In the rows, zero is written as 128.
Each row has two labels, one from each of two sets.
[139 108 166 129  55 110 112 130  92 183 143  79 159 152 144 141 102 167
 137 137 172 139 116 109 136 114 134 137 140 116 141 137 106 120 159 150
 124  90 124 153 144 153 148 136 146 119 121 126 136 160 139 171  96 138
 129  93 130 120 134 139 142 139  51 135 144 129 116 120 151 120 162  96
 136  86] : Q/z31
[113 127 106 131  92 146 129 133 182 150 155 146 187 180 134 159 142 142
 159 129  97 139 132  98 135  97 183 109  97 148 101 127 129 127 122 150
 124 124 130  84 144 120 107 145 140 122 146 120 122 127 127 130 130 119
 136 125 117 118 122 153 123 135  68  81 171 148 127 123 213 116  84 110
 123  99] : R/Z921
[153 121 124 100  62 150  91 129 152 164  97  79 196 168 129 161 133 141
 153 112 107 152 130  92 111 139 147 114 131 121 132 121 117 110  71 193
  97 115 136  81 132 146 175 117 140 137 142 125 131 137 144 142 116 122
 148 110 124 146 140 162 132 138  73 109 100  68 127 119 172 126 117 116
 150 124] : V/z31
[134 133 141 152 127 144 120 102 118 118 124 169 220 126 132 107 150 106
 165 160 114 134 131  99 136 127 184 137 122 133 115 152 143 130 156  90
 153 139 129  83 121 135  97 165 132 166 137 126 119 115 157 138 158 112
 152 138 171 114  87 134  99 128  72 110  69 103 117 138 148 124  95 130
  94 168] : R/Z24
[102 143 102 140 113 131 104 119 143 102 125 197 194 133 130 114 190 105
 162 145  88 111 136 126 144 158 183 103  96 147 133 145 133 140 144 101
 125 142 137  78 109  99  79 148 121 142 130 126  99 110 149 116 164 111
 142 150 161 110  96 140  96 102 101 133 109 100 132 138 165 113  82 150
 133 170] : R/Z24
[103 117 184 157  91 132  97 139 174 106 142 184 157 137 138 114 128 133
 135 116  74 123 110 130 111 207 156 103 125 140  80 142 116 149 121 152
 148  89 117 144  98 128 112 127 119 164 111 116  92 135 127 116 136 112
 111 141 155 138 110 144  57 137  59 127 178  87 155 122 167 128 102 129
 182 144] : Q/Z921
[178 126 140  80 105 133 126 122 140 171 130  82 164 167 125 166 118 133
 149 113 147 140 127  83 113 134 116 141 147 111 149 126 100 119 120 141
 100  90 153 121 136 161 217 125 146  94 116 134 138 141 126 144  56 134
 143 101 118 127 151 149 147 135  73 115  91 147 133 133 162 127 182 105
 117 109] : V/z31
[118 162 165 164 214 110 136 114 137 117 138 231 227 123 123  97 155  97
 153 178  99 139 121  88 125 143 190 124 137 136  95 144 157 141 150 126
 136 144 125  91  99 136  69 143 152 153 141 157 104 113 142 109 163  79
 160 152 186 129  51 150  56 147  28 104  75 121 141 144 146 122  87 116
 123 172] : R/Z24
[128 130 129 148 110 139 176 109 121 146 154 184 240 216 136 173 135 134
 150 184 131 145 142  74 161  77 171 133 130 136 120 116 146 144 154  82
 114 145 132 111 184 157 101 155 137  68 119 141 122 129 165 182 125  91
 170 122 128  99  89 143 122 125  48  81 140 130 106 151 252 124 109 131
  64 109] : R/z31
[129 135  61 127  77 127  87 136 113 114 123  60  49  90 128 108 127 123
 126  87 123 105 146 207 127 117 132 131  88 139 139 126 111 105 140 174
 149 132 131 106 122 107 123 114 116 169 161 120 142 108 115  90 156 154
  88 129 133 141 171 111 166 133 206 139 114 120 117 117 108 144 113 138
 138 141] : R/Z24
[120 140 103 131 122 136 120 116 141 120 136 151 120 109 119 156 136 138
 140 113  87 126 134 126 123  90 156  96 106 150 108 130 105 123 137 170
 110 139 126  80 130 127  97 116 132 122 151 125 109 135 111 126 143 128
 134 132 111 145 136 136 116 134 131 108 165 122 130 140 178  80 106 114
 151 144] : R/z31
[120 136 134 159 110 142  83 155 174  82 128 162 133 109 126 135 139 122
 159 100  94 111 124 148 116 200 151  86 120 137 112 173  92 136 124 181
 114 118 128  89 102 125 142 111 127 142 148 121 102 140 113  93 140  97
 120 143 139 165 123 169  75 137 130 113 140 100 158 133 142 110 123 134
 209 161] : V/z31
[179 155 128 119 160 129 128  93 121 153  91  95 177 131 131 129 142 110
 146 114 184 137 135 113 152 153 125 159 110  87 128 156 112 132 120  84
 134  66 121 126 128 137 164 123 163 168 110 124 147 123 155  76 142 111
 125 116 133 142 153  85 162 145 103 157  17 111 118 128  76 130 135 123
  70 134] : V/Z24
[131  94 132 121  20 122  47 119 141 116 108  87 194 120 108 121 102 118
 132 100 114 123 144 170 135 178 153 126 116 129 160 143 135 117 127  85
 180 101 120 159 108 147 164 127 102 202 101 108 134 128 183 130 131 157
 113 139 132  82 138 117 112 148 148 138 118 100 139  84 114 138 113 135
 186 119] : Q/Z24
[182 153  98 123 119 117 101  95 135 136 109 126 162 124 128 108 157  92
 147 119 149 123 133 137 130 170 118 134  99 120 131 163 117 120 111 109
 143  79 119  75 113 128 176 126 148 175 113 130 134 120 150  94 146 118
 115 117 156 149 172  95 141 124 134 145   4 143 134 133  82 142 144 116
  97 175] : V/Z24
[147 147  98  94 123 130  90 155 135 114 137  76  48  62 124 102 139 128
 132  81 115 108 133 191 116 124 118 112  68 141 107 166  85 117 121 213
 124 123 128  80  98  85 120 106 125 173 160 127 127 135  95  52 149 136
  93  90 118 179 203 129 137 144 174 126 100 116 114 126  81 116 128 135
 148 166] : R/Z24
[118 150 164 173 109 150 101 117 155 115 146 191 193 109 126 112 147 126
 167 144  89 127 127 100 115  91 178 109 129 154 107 155 129 119 182 150
 104 142 113  81 117 115  77 135 142 158 154 102 123 149 119 119 155  85
 154 148 168 150 105 164  90 132  43  84 121 112 140 129 162 127  95 136
 132 159] : R/Z921
[142 137 101 109 126 135 108 145 145 165 130  53 147 174 119 130 133 128
 152  80 112 127 128 105  97 141 133 115 143 118 143 133 109 109 106 208
  99  99 129 125 110 118 196 129 150 142 136 124 112 100 123 123  81 136
 119 136 252 135 158 169  93 154 102 120  76 165 145 129 124 129 154 104
 156 143] : V/Z921
[162 151 106 140 111 142 118 120 101 153 135 110 171 123 140  96 149 114
 142 125 156 132 141 115 135  79 153 131 112 121 116 178 131 123 137 131
 145  87 125 100 114 113 128 149 150 147 134 128 142 106 141 104 148 113
 112 130 154 145 160 131 126 124  97  98  31 145 104 131  94 123 120 131
  76 163] : R/Z24
[164 113 172 143 196 165 194  47 107 147 139 211 252 196 147 148 144 134
 167 232 133 158 137  33 165  90 191 134 142 139 116 100 168 146 203  21
  93 173 134  77 192 176  93 156 149  66 128 141 118 123 172 206 150  66
 209  98 189 103  33 131 120 117  16  84  84 108  99 161 252 127  75  89
 104 111] : R/z31
[ 89 126  82 141  31 138 111 191 138 139 159 142 125 166 130 168 133 120
 136 117  69 144 134 126 118  84 158  90 104 152 121 127 121 127 128 197
 126 155 134 116 126 106  80 134 118 124 132 118 113 140 125 135 127 155
 116 142  56 117 126 148 132 146 142  93 206 141 109 108 196 113  80 113
 154 113] : R/z436
[125 141 101 141  68 121  86 144 145 108 130  81  69 128 117 128 131 134
 130  68 123 115 139 174 100 186 113 100  86 128 117 168  92 118  96 185
 126  85 136 119 108  91 174 110 131 154 108 136 109 128 113  87 151 145
  77 120 131 168 161 138 130 113 150 145 107 119 145 118  84 124 144 136
 167 153] : V/Z24
[ 80 111 122 146  81 137  97 198 172  85 129 149  93 138 122 142 122 148
 132  92  65 130 114 159 112 203 145  86 132 119 109 134  96 139 130 179
 117 159 127 118 123 101 143 107 118 116 129 120  89 138  99 106 142 135
 123 139 118 150 118 127  78 137 144 134 218  96 147 123 165 127 124 138
 213 145] : V/z436
[128 141 183 149 144 152 105 140 181 101 122 168 139 116 140 112 136 126
 120  98 109 111 124 126 110 182 143 124 120 125 110 166  81 128 139 168
  96  94 124  95 100 137 141 118 147 133 113 134 106 138 103  81 146  93
 135 128 159 164 111 175  86 166  35 109  98 106 158 150 109 125 139 116
 168 147] : V/z31
[ 99 140 148 162 127 133 105 126 146 110 129 191 127 136 129 119 129 145
 142 128  78 128 129 130 131 159 168 113 116 159 121 143 139 123 163 209
  96 165 123  92 128 110  90 123 126 137 131 129 115 135 110 119 143 112
 146 140 137 147  98 170  80 135  89 121 172 107 149 115 168 120 116 131
 163 148] : R/z436
[166 159 123 140 146 142 107 124 123 141 117  76 115  74 124  93 136 117
 123 112 186  91 138 156 121 102 128 130 113  93 117 147 112 117 136 160
 128 115 131  72 134 121 131  85 144 159 137 131 138 133 116  84 154 114
 113 116 139 172 167 120 148 137 126 127  41 118 122 137  65 199 135 130
  91 166] : R/Z24
